Each row has two labels, one from each of two sets.
[  1   2  -2   8   1  -1  -6   0  -7 -12  14  -2   5  -3  -1  -4   4  -3
  -4  -7 -12  -2  -1  -6  -8   2  -2  10   7]  <89> J
[-11  -3  -8  10  13  -1   6  -9   5 -10   3   1   2  -8   4  -8   1   8
 -15  -8  -3  11  -3  -4   8  -6 -12  10  34]  <89> W
[  1   8   3   7  -1   1  11  -4   5 -21  29   1  -7 -10   4   2  -9  20
 -25 -13   1   8 -10   5 -14   0   7   9  45]  <89> W
[ -1  -4  -8  15   7   2   7  -6   9 -12  -3  -4  -5  -7   1  -8   0   9
 -15 -11  -5  10   2   1  -5 -10  -2 -20  40]  <89> W
[-10  14  12  16  -1 -18  -5  17  12 -27  19   5   0  -4   0  -6  -8   2
  -5  -6  -4   0  -1  18   1  -4   2 -10   7]  <89> J
[ -3   0 -13   6  -1   0  17 -10   9 -12  -8   0  -5  -4  10  -2   0   6
 -18  -9   1  -1  10  -2 -13  -2   2   8  35]  <89> W
[ 51   2  14  15   2   0 -15   6   7 -31  20   6   6  -3  17   2 -14  16
  -8  -9  -1   2 -19  -1  -4  -3  -1   1  21]  <89> J
[ -6 -10  -5  10   3   0  11   0   2  -7  16  -6   8 -14  -2  -6  -3   7
 -13 -12   2   9  -9   8  -2  -1  -4   4  37]  <89> W
[  4   2  -3  11  -8   0   2   5  24 -23   7   5  -6 -13   2  -3  -9   0
  -9 -13   3 -21  -9 -13 -16  -3   6   6  20]  <89> J
[ -1   3   9  13   1   1  -8  10   6 -32  32   5  -6  -9   2  -8  -9   6
  -1   0  -2  -4   3   9   4  -4  -4  -2  33]  <89> J
[-12   1   6  30   5   1 -13   2   9 -36  10  19  26  -6  23  -2 -21   6
 -12  -5  -1   2   9  -5  -7  -5 -11  -5  24]  <89> J
[ 10   9  -3  12  -4  -4 -21  -1  11 -23  25   0 -14 -10   3   2  -8   6
   5  -8  -2 -10   7  -5  -9   3 -10  11  22]  <89> J
[  7  -2  -1  13   2  -2 -21  -8  10 -30   6  -5   4   7  -2  -5   4   6
   8  -6  -1  -4  10  -1 -10  -2  -2   2   2]  <92> J
[  1   5   6  19  -3  -7  12   1  21 -17  16   3   5  -1   1 -10  -4   7
 -19 -15   0  10   0   5 -16   0   6  -2  18]  <89> K
[  9   7   6  20  -2  -2 -12  11  12 -36  18  13  -1   0   3  -4 -14   0
   6  -6   6 -17   1  -5 -10  -6   5   4   9]  <89> J
[  0   4   3   5   0   3  -6   1   7 -25   1  23   3   6   9  -2  -4   8
   1  -2   1  -4  16 -14  -7  -6  -1 -11  -4]  <92> J
[ -3  -7  -2  15   3   7  15  -6   2 -20  15  10   1   0   8  -9   6   8
 -19  -5  -4   8  -7   8 -16  -7   0   2  33]  <89> W
[ -6   4   6   8   5   2  -8   6   3 -25  21  10 -12  -2   5  -2  -6   8
  -3  -5   4  -1  -3  14 -17   2   3   1  21]  <89> J
[  3   5  -5  23   3   0  11   1   4 -19  11   2   6   3   3  -8  -8  15
 -21 -14   6   5  -6  -3 -22  -4  -7  10  41]  <89> W
[  9  16   9   8  -9  -2 -14   9  16 -51  21  12   8  -4  -2  -6  -2  -2
   3 -11  -5  -1   8  -4 -18   0   6  -5   6]  <89> J
[  1   7  11  17  -6  -5  -7   6   8 -14  30   3  -8   8   3   4  -9   5
  -1 -20  11  -1   7   6 -14   3   9   9   7]  <89> J
[ -8 -12   0   7  10   1   6  -1   0  -5  20   4  -9   1   1  -5  -8  23
 -17  -2 -19  11  -8   8   5  -3  -8   8  49]  <89> W
[ -2  10  -1  24 -11  -1 -20  11   2  -6  29   5   1  -7   8   4  -8  13
  -8 -11 -10   0  -1  -4  -6   1 -11  12  15]  <89> J
[ 18  13   4   5  -7   1 -13  18  10 -27  10   8  -3  -1  -2   0 -10   1
   4  -7   8  -5  -3 -38  -9 -12   2  -5   4]  <89> J
